Here is a tiny trained network, its code and every weight. The questions are about switching its units off for an input and a target symbol, where a switched-off unit gives its printed mean instead of its output.

import numpy as np


def w(rows, s, z=0):
    codes = np.array(rows[::2]) - 128.0
    scale = np.full(codes.shape[1], s)
    scale[-1] = z or s
    return codes * scale


def norm(h):
    return h / np.sqrt((h * h).mean(-1, keepdims=True) + 1e-5)


def softmax(a):
    e = np.exp(a - a.max(-1, keepdims=True))
    return e / e.sum(-1, keepdims=True)


def log_softmax(a):
    a = a - a.max(-1, keepdims=True)
    return a - np.log(np.exp(a).sum(-1, keepdims=True))


def net(x, mask):
    ids = ['βγζηλξπτψω'.index(c) for c in x.split()]
    T = len(ids)
    res = E[ids] + P[:T]
    u = 0
    for l in range(3):
        r = norm(res)
        for j in range(3):
            rows = slice(2 * j, 2 * j + 2)
            q, k, v = (r @ M[l][rows].T for M in (Q, K, V))
            z = softmax(np.where(np.tri(T) > 0, q @ k.T / 2**0.5, -1e9)) @ v
            o = O[l][rows]
            res = res + np.where(mask[u + j], z, o[:, -1]) @ o[:, :-1]
        u += 3
    return log_softmax(norm(res)[-1] @ U[:, :-1].T + U[:, -1])


Q, K, V, O = {}, {}, {}, {}
E = w([
[127,170,145,96,166,148,174,94,202],'β',
[129,76,125,162,184,104,125,175,177],'γ',
[131,62,127,142,141,137,160,174,196],'ζ',
[159,101,109,156,155,146,166,185,169],'η',
[206,172,131,142,94,129,108,179,195],'λ',
[165,84,152,135,180,98,165,136,150],'ξ',
[177,78,184,120,132,145,154,127,153],'π',
[110,103,55,186,77,96,105,2,154],'τ',
[146,90,151,167,203,127,50,104,158],'ψ',
[71,119,107,76,155,225,97,205,77],'ω',
],0.0029)
P = w([
[81,122,203,250,155,143,170,139,106],'0',
[121,123,182,218,164,140,157,126,111],'1',
[142,119,157,183,157,149,147,124,123],'2',
[151,122,138,159,158,145,141,137,141],'3',
[165,118,125,137,158,143,139,142,146],'4',
[170,121,113,116,151,145,137,140,153],'5',
[168,110,102,97,144,140,128,141,161],'6',
[171,106,95,74,136,142,120,149,168],'7',
[169,108,87,59,133,142,115,152,169],'8',
[171,101,81,39,134,135,112,144,169],'9',
],0.0026)
Q[0] = w([
[141,93,130,140,156,121,91,101,156],'0.h1',
[149,91,117,112,156,119,80,103,147],'0.h1',
[27,221,171,203,85,131,97,103,3],'0.h2',
[61,201,159,111,77,117,142,124,69],'0.h2',
[70,106,117,190,117,107,78,57,129],'0.h3',
[150,98,61,121,119,136,115,93,135],'0.h3',
],0.0059)
K[0] = w([
[101,162,117,163,71,96,158,95,139],'0.h1',
[37,146,100,221,51,81,122,71,81],'0.h1',
[94,194,238,251,166,129,192,135,73],'0.h2',
[162,128,217,241,143,110,212,133,145],'0.h2',
[166,121,111,4,231,188,43,177,97],'0.h3',
[161,93,102,26,103,130,30,100,187],'0.h3',
],0.004)
V[0] = w([
[119,115,250,109,253,201,72,226,161],'0.h1',
[116,190,228,117,148,57,209,218,100],'0.h1',
[76,196,166,153,124,176,59,164,114],'0.h2',
[142,97,79,174,101,104,37,25,118],'0.h2',
[162,162,200,111,203,178,91,177,127],'0.h3',
[102,149,117,166,164,101,24,61,107],'0.h3',
],0.0025)
O[0] = w([
[54,84,250,176,185,20,41,115,126,172],'0.h1',
[206,64,165,182,218,71,125,126,105,36],'0.h1',
[208,164,111,89,161,209,159,198,198,9],'0.h2',
[63,57,141,142,1,144,242,162,176,194],'0.h2',
[221,119,174,135,195,211,169,174,41,145],'0.h3',
[146,157,26,64,148,124,56,127,155,148],'0.h3',
],0.0022,0.0014)
Q[1] = w([
[109,191,94,79,114,96,161,132,103],'1.h1',
[72,220,5,107,20,157,125,92,93],'1.h1',
[107,140,66,148,137,177,79,219,164],'1.h2',
[74,170,116,151,154,175,73,195,126],'1.h2',
[137,46,100,107,193,192,172,144,254],'1.h3',
[118,125,233,240,194,57,73,115,87],'1.h3',
],0.0052)
K[1] = w([
[146,134,146,165,119,101,86,78,102],'1.h1',
[131,136,70,218,28,70,114,3,118],'1.h1',
[206,73,118,68,185,102,107,218,164],'1.h2',
[159,121,158,79,196,143,78,188,110],'1.h2',
[199,104,88,19,160,198,73,141,144],'1.h3',
[166,85,240,232,212,97,126,136,91],'1.h3',
],0.0063)
V[1] = w([
[112,146,110,165,87,174,130,66,82],'1.h1',
[98,130,85,136,124,135,205,128,114],'1.h1',
[88,147,139,178,80,106,143,25,148],'1.h2',
[89,135,146,147,140,196,157,135,104],'1.h2',
[118,83,2,151,125,161,85,35,160],'1.h3',
[133,177,139,107,155,5,174,204,163],'1.h3',
],0.003)
O[1] = w([
[63,157,71,107,84,127,106,130,140,154],'1.h1',
[120,153,119,61,98,96,120,122,108,151],'1.h1',
[129,79,92,126,128,135,91,199,161,253],'1.h2',
[149,137,111,144,125,130,91,106,135,163],'1.h2',
[208,82,163,165,205,67,186,142,78,253],'1.h3',
[3,164,157,102,112,61,94,164,150,62],'1.h3',
],0.0038,0.0012)
Q[2] = w([
[159,106,119,126,151,34,132,108,162],'2.h1',
[93,169,179,143,73,92,192,149,74],'2.h1',
[71,187,97,100,76,144,95,113,30],'2.h2',
[209,82,213,200,230,95,86,103,254],'2.h2',
[103,146,47,140,20,82,169,114,119],'2.h3',
[154,135,27,79,119,105,182,145,104],'2.h3',
],0.0092)
K[2] = w([
[182,90,93,75,93,127,122,134,134],'2.h1',
[125,148,134,255,121,111,175,96,161],'2.h1',
[103,100,170,190,153,125,95,129,112],'2.h2',
[134,198,44,57,81,138,126,106,140],'2.h2',
[164,92,235,214,165,112,140,191,176],'2.h3',
[152,77,158,102,205,142,177,233,106],'2.h3',
],0.0081)
V[2] = w([
[236,111,120,21,54,100,75,180,165],'2.h1',
[185,169,120,188,53,62,130,14,228],'2.h1',
[1,76,111,113,226,193,228,22,128],'2.h2',
[119,19,87,217,93,137,62,161,9],'2.h2',
[180,88,140,205,117,16,115,59,230],'2.h3',
[169,124,107,170,85,127,95,30,123],'2.h3',
],0.0031)
O[2] = w([
[96,123,175,219,201,157,84,99,130,91],'2.h1',
[131,18,182,98,174,108,161,68,214,144],'2.h1',
[73,153,90,4,232,194,158,63,181,173],'2.h2',
[159,75,78,51,84,112,66,79,39,199],'2.h2',
[96,205,67,195,75,154,174,105,121,254],'2.h3',
[63,157,147,177,126,108,157,152,121,144],'2.h3',
],0.0042,0.0033)
U = w([
[120,124,246,104,67,180,140,56,81,124],'β',
[114,178,176,120,219,167,176,134,222,152],'γ',
[151,252,52,126,88,187,159,188,54,91],'ζ',
[54,139,87,148,171,10,61,171,118,76],'η',
[103,169,169,97,151,13,187,71,65,95],'λ',
[156,113,160,17,164,140,54,185,92,254],'ξ',
[197,131,194,204,74,91,105,202,158,227],'π',
[40,83,90,121,2,149,166,117,213,117],'τ',
[249,62,85,133,156,133,179,65,92,120],'ψ',
[80,123,124,214,182,190,24,65,111,54],'ω',
],0.0072,0.0028)

Each question gives the input, a string of symbols that net reads in full, and the target symbol t.
The units are the heads (2 rows each of Q, K, V and O). Each row of codes is followed by its name. A weight is (code - 128) times the scale printed after its matrix; where a second scale follows, it is the last column's (O and U).
mask holds one flag per head, layer by layer. A switched-off head (its flag False) gives its mean, the last column of its rows in O, instead of its output. The means were averaged over made-up inputs and are rounded, as every weight is.
A unit's drop is (log p(t) with every unit on - log p(t) with that unit switched off) / (log p(t) with every unit on - log p(t) with every unit switched off).
The circuit of an input: a set's keep is (log p(t) with only the set's units on - log p(t) with every unit switched off) / (log p(t) with every unit on - log p(t) with every unit switched off). Starting from all 9 units, units are removed one at a time, each time the one whose removal leaves the highest keep (on an exact tie, the one counted first), for as long as the keep stays at least 0.8.
units of the circuit, in order: the units of the circuit, biggest drop first
most important unit: the unit with the biggest drop
heads that matter: for each layer, one digit per head in row order, 1 if its drop is at least 0.15 and else 0, layers parted by /
drop when u is switched off: that unit's drop, to one decimal
input η π ψ τ η β ω ω ψ, target ζ: units of the circuit, in order -> (2.h1)
input ξ η η π, target β: units of the circuit, in order -> (1.h3; 0.h1; 1.h2; 0.h3)
input ω γ τ η η β π, target ω: units of the circuit, in order -> (2.h1; 1.h3)
input β β τ γ, target τ: units of the circuit, in order -> (1.h3; 0.h2)
input ζ τ τ ξ τ λ, target τ: heads that matter -> 111 / 100 / 100
input τ γ π τ β λ, target π: heads that matter -> 000 / 011 / 010
input ξ ψ ω π ζ ξ ψ, target ξ: heads that matter -> 001 / 001 / 101
input γ π η η λ β π ω γ, target ξ: heads that matter -> 101 / 001 / 101
input β π τ ξ τ ζ ψ γ, target ψ: heads that matter -> 100 / 001 / 000
input β η ξ, target γ: heads that matter -> 000 / 001 / 010
input τ η τ τ ξ ω π, target ζ: heads that matter -> 101 / 100 / 100
input λ ξ η τ γ ξ γ ω ξ, target ζ: heads that matter -> 100 / 100 / 100
input η π λ π β π τ ψ τ ζ, target ψ: units of the circuit, in order -> (1.h3; 0.h1)
input τ τ λ π, target π: most important unit -> 2.h2
input η τ π λ, target τ: units of the circuit, in order -> (1.h3; 2.h1)
input ξ η γ, target η: heads that matter -> 110 / 101 / 100
input π ξ π β ξ π γ, target γ: heads that matter -> 000 / 001 / 010
input γ λ η β τ η π π π, target ω: heads that matter -> 000 / 000 / 100
input η τ β ξ τ ω η π, target ξ: units of the circuit, in order -> (2.h3; 1.h2)
input η β τ ω ξ, target ζ: most important unit -> 2.h1
input η τ τ, target ψ: drop when 1.h3 is switched off -> 2.2
